Here is a tiny trained network, its code and every weight. The questions are about switching its units off for an input and a target symbol, where a switched-off unit gives its printed mean instead of its output.

import numpy as np


def w(rows, s, z=0):
    codes = np.array(rows[::2]) - 128.0
    scale = np.full(codes.shape[1], s)
    scale[-1] = z or s
    return codes * scale


def norm(h):
    return h / np.sqrt((h * h).mean(-1, keepdims=True) + 1e-5)


def f(y):
    return y / 2 * (1 + np.tanh(0.7978845608 * (y + 0.044715 * y**3)))


def softmax(a):
    e = np.exp(a - a.max(-1, keepdims=True))
    return e / e.sum(-1, keepdims=True)


def log_softmax(a):
    a = a - a.max(-1, keepdims=True)
    return a - np.log(np.exp(a).sum(-1, keepdims=True))


def net(x, mask):
    ids = ['ΓΔΞΠΦΩβεημσψ'.index(c) for c in x.split()]
    T = len(ids)
    res = E[ids] + P[:T]
    u = 0
    for l in range(2):
        q, k, v = (norm(res) @ M[l].T for M in (Q, K, V))
        z = softmax(np.where(np.tri(T) > 0, q @ k.T / 3**0.5, -1e9)) @ v
        res = res + np.where(mask[u], z, O[l][:, -1]) @ O[l][:, :-1]
        u += 1
        y = f(norm(res) @ A[l][:, :-1].T + A[l][:, -1])
        res = res + np.where(mask[u : u + 16], y, B[l][:, -1]) @ B[l][:, :-1]
        u += 16
    return log_softmax(norm(res)[-1] @ U[:, :-1].T + U[:, -1])


Q, K, V, O, A, B = {}, {}, {}, {}, {}, {}
E = w([
[66,88,144],'Γ',
[88,140,137],'Δ',
[5,152,32],'Ξ',
[153,251,103],'Π',
[147,167,195],'Φ',
[181,180,179],'Ω',
[132,206,32],'β',
[110,110,125],'ε',
[111,190,145],'η',
[167,110,133],'μ',
[66,88,143],'σ',
[185,136,139],'ψ',
],0.023)
P = w([
[175,96,83],'0',
[127,114,98],'1',
[213,90,105],'2',
[110,119,99],'3',
[253,71,62],'4',
[104,123,99],'5',
[216,92,106],'6',
[101,123,99],'7',
[215,88,105],'8',
[100,125,97],'9',
[220,90,107],'10',
[100,124,98],'11',
],0.0046)
Q[0] = w([
[65,62,159],'0.h0',
[197,53,156],'0.h0',
[2,133,93],'0.h0',
],0.0083)
K[0] = w([
[95,215,128],'0.h0',
[205,93,254],'0.h0',
[93,242,12],'0.h0',
],0.0087)
V[0] = w([
[172,158,178],'0.h0',
[37,4,80],'0.h0',
[186,149,227],'0.h0',
],0.0035)
O[0] = w([
[222,168,66,148],'0.h0',
[210,112,147,3],'0.h0',
[186,110,254,126],'0.h0',
],0.0042,0.00064)
A[0] = w([
[183,145,109,121],'0.n0',
[149,88,248,156],'0.n1',
[145,143,45,119],'0.n2',
[119,126,151,131],'0.n3',
[114,33,145,90],'0.n4',
[137,86,121,104],'0.n5',
[79,116,158,120],'0.n6',
[151,152,87,124],'0.n7',
[81,126,171,173],'0.n8',
[116,109,64,124],'0.n9',
[174,130,137,73],'0.n10',
[129,107,177,128],'0.n11',
[119,170,188,77],'0.n12',
[147,183,160,88],'0.n13',
[135,79,166,134],'0.n14',
[102,167,22,2],'0.n15',
],0.013,0.0046)
B[0] = w([
[73,151,196,179],'0.n0',
[117,95,52,254],'0.n1',
[107,90,121,165],'0.n2',
[155,90,125,137],'0.n3',
[204,153,65,219],'0.n4',
[195,140,50,135],'0.n5',
[143,137,196,176],'0.n6',
[72,136,99,151],'0.n7',
[180,59,170,208],'0.n8',
[217,110,100,176],'0.n9',
[92,122,149,142],'0.n10',
[145,94,95,151],'0.n11',
[131,2,55,176],'0.n12',
[69,91,75,202],'0.n13',
[149,79,38,165],'0.n14',
[191,162,26,177],'0.n15',
],0.0053,0.004)
Q[1] = w([
[6,147,95],'1.h0',
[107,53,4],'1.h0',
[3,57,136],'1.h0',
],0.0082)
K[1] = w([
[133,3,208],'1.h0',
[233,91,156],'1.h0',
[193,31,246],'1.h0',
],0.0073)
V[1] = w([
[232,96,143],'1.h0',
[189,4,44],'1.h0',
[9,153,65],'1.h0',
],0.0038)
O[1] = w([
[113,180,2,216],'1.h0',
[134,107,169,250],'1.h0',
[77,170,33,54],'1.h0',
],0.007,0.0017)
A[1] = w([
[131,127,133,124],'1.n0',
[28,85,169,103],'1.n1',
[201,76,95,98],'1.n2',
[8,222,189,127],'1.n3',
[90,220,46,157],'1.n4',
[68,143,20,1],'1.n5',
[125,212,161,103],'1.n6',
[124,172,52,113],'1.n7',
[139,52,135,144],'1.n8',
[151,147,136,79],'1.n9',
[136,110,129,105],'1.n10',
[116,126,152,104],'1.n11',
[83,222,114,137],'1.n12',
[187,102,2,22],'1.n13',
[57,73,73,113],'1.n14',
[146,145,164,109],'1.n15',
],0.0099,0.0057)
B[1] = w([
[128,127,129,126],'1.n0',
[176,208,139,163],'1.n1',
[79,98,133,247],'1.n2',
[107,68,85,215],'1.n3',
[78,94,254,253],'1.n4',
[141,53,111,145],'1.n5',
[68,175,106,168],'1.n6',
[177,143,178,186],'1.n7',
[113,163,168,229],'1.n8',
[136,114,95,110],'1.n9',
[140,118,137,124],'1.n10',
[154,135,97,109],'1.n11',
[71,146,154,203],'1.n12',
[73,191,159,230],'1.n13',
[92,203,25,167],'1.n14',
[82,87,112,128],'1.n15',
],0.0068,0.0037)
U = w([
[108,74,74,73],'Γ',
[150,168,250,51],'Δ',
[66,138,41,56],'Ξ',
[112,219,184,116],'Π',
[121,106,175,254],'Φ',
[194,204,158,157],'Ω',
[123,214,78,160],'β',
[175,137,28,121],'ε',
[52,126,190,52],'η',
[166,102,120,128],'μ',
[111,79,78,83],'σ',
[179,145,134,164],'ψ',
],0.022,0.0086)

Each question gives the input, a string of symbols that net reads in full, and the target symbol t.
The units are the heads (3 rows each of Q, K, V and O) and the neurons (one row each of A and B). Each row of codes is followed by its name. A weight is (code - 128) times the scale printed after its matrix; where a second scale follows, it is the last column's (O, A, B and U).
mask holds one flag per unit, layer by layer, with each layer's heads first. A switched-off unit (its flag False) gives its mean, the last column of its rows in O or B, instead of its output. The means were averaged over made-up inputs and are rounded, as every weight is.
A unit's drop is (log p(t) with every unit on - log p(t) with that unit switched off) / (log p(t) with every unit on - log p(t) with every unit switched off).
The circuit of an input: a set's keep is (log p(t) with only the set's units on - log p(t) with every unit switched off) / (log p(t) with every unit on - log p(t) with every unit switched off). Starting from the 12 units with the biggest drops (on a tie, the unit counted first), units are removed one at a time, each time the one whose removal leaves the highest keep (on an exact tie, the one counted first), for as long as the keep stays at least 0.8.
circuit, biggest first: the units of the circuit, biggest drop first
top k neurons: the k neurons with the biggest drops, biggest first
k most important neurons of layer l: the k neurons of layer l with the biggest drops, biggest first
input Ω η η ε, target η: 2 most important neurons of layer 1 => (1.n13, 1.n2)
input Φ ε Φ Φ Π Π ε η, target η: circuit, biggest first => (1.n3, 1.n4)
input ε Ω ε Γ μ η Φ μ ψ ε, target Φ: top 3 neurons => (0.n1, 1.n2, 1.n14)
input β ε Δ σ, target β: 3 most important neurons of layer 1 => (1.n14, 1.n4, 1.n1)
input ε σ Φ Π Ω μ ε Γ Ω σ, target Π: top 2 neurons => (1.n8, 1.n1)
input μ η Γ Δ ε μ, target η: top 3 neurons => (0.n0, 1.n2, 0.n15)
input Ω β Γ Δ Δ σ σ Ω Δ Δ η, target η: top 2 neurons => (1.n4, 1.n3)
input ε μ ε Φ μ μ η Ω, target η: 3 most important neurons of layer 0 => (0.n13, 0.n8, 0.n9)
input Γ Φ Φ β μ Ω ε μ ε ψ, target β: top 4 neurons => (0.n8, 0.n12, 1.n6, 0.n0)
input Ω Γ ε η ε Δ Ω Γ σ ψ, target η: top 3 neurons => (0.n8, 0.n9, 0.n12)
input ε β Ω Φ Ω η η Ξ ψ Δ β σ, target β: top 2 neurons => (1.n14, 1.n4)
input Δ β ψ Φ Δ ψ μ σ ε Ξ σ Γ, target Ξ: top 2 neurons => (1.n14, 1.n4)
input μ η μ Δ Δ ε σ Φ Δ ψ μ ε, target Φ: 2 most important neurons of layer 0 => (0.n1, 0.n13)
input η μ β Ω Φ ψ Π ψ Γ ε Δ Γ, target Π: 2 most important neurons of layer 1 => (1.n8, 1.n1)
input Ω Ξ ψ Δ ε Ω μ η Φ ψ η ε, target η: 4 most important neurons of layer 0 => (0.n1, 0.n12, 0.n13, 0.n6)
input η Γ Π σ, target Π: top 3 neurons => (1.n1, 1.n8, 0.n12)
input Φ σ Π Ω, target Π: 4 most important neurons of layer 1 => (1.n3, 1.n6, 1.n14, 1.n4)
input ε Φ Ξ Ω η ε Δ μ ε μ, target η: top 4 neurons => (0.n0, 1.n2, 1.n13, 0.n12)
input Ω Ξ ε Γ Γ Ω ε Ω μ μ Γ Γ, target Ξ: 2 most important neurons of layer 0 => (0.n14, 0.n4)
input Γ β ε ψ, target β: 4 most important neurons of layer 0 => (0.n12, 0.n8, 0.n0, 0.n15)
input ψ ψ Ω Ξ Γ ε ψ Ω, target Ξ: top 3 neurons => (0.n4, 0.n15, 0.n13)
input ψ ε Ξ μ μ σ, target Ξ: 2 most important neurons of layer 1 => (1.n14, 1.n4)
input η σ μ ψ, target η: top 2 neurons => (0.n8, 0.n9)
input Π Ω Γ Γ Γ Π μ Ω ε Δ ε ψ, target Π: 3 most important neurons of layer 0 => (0.n8, 0.n12, 0.n9)
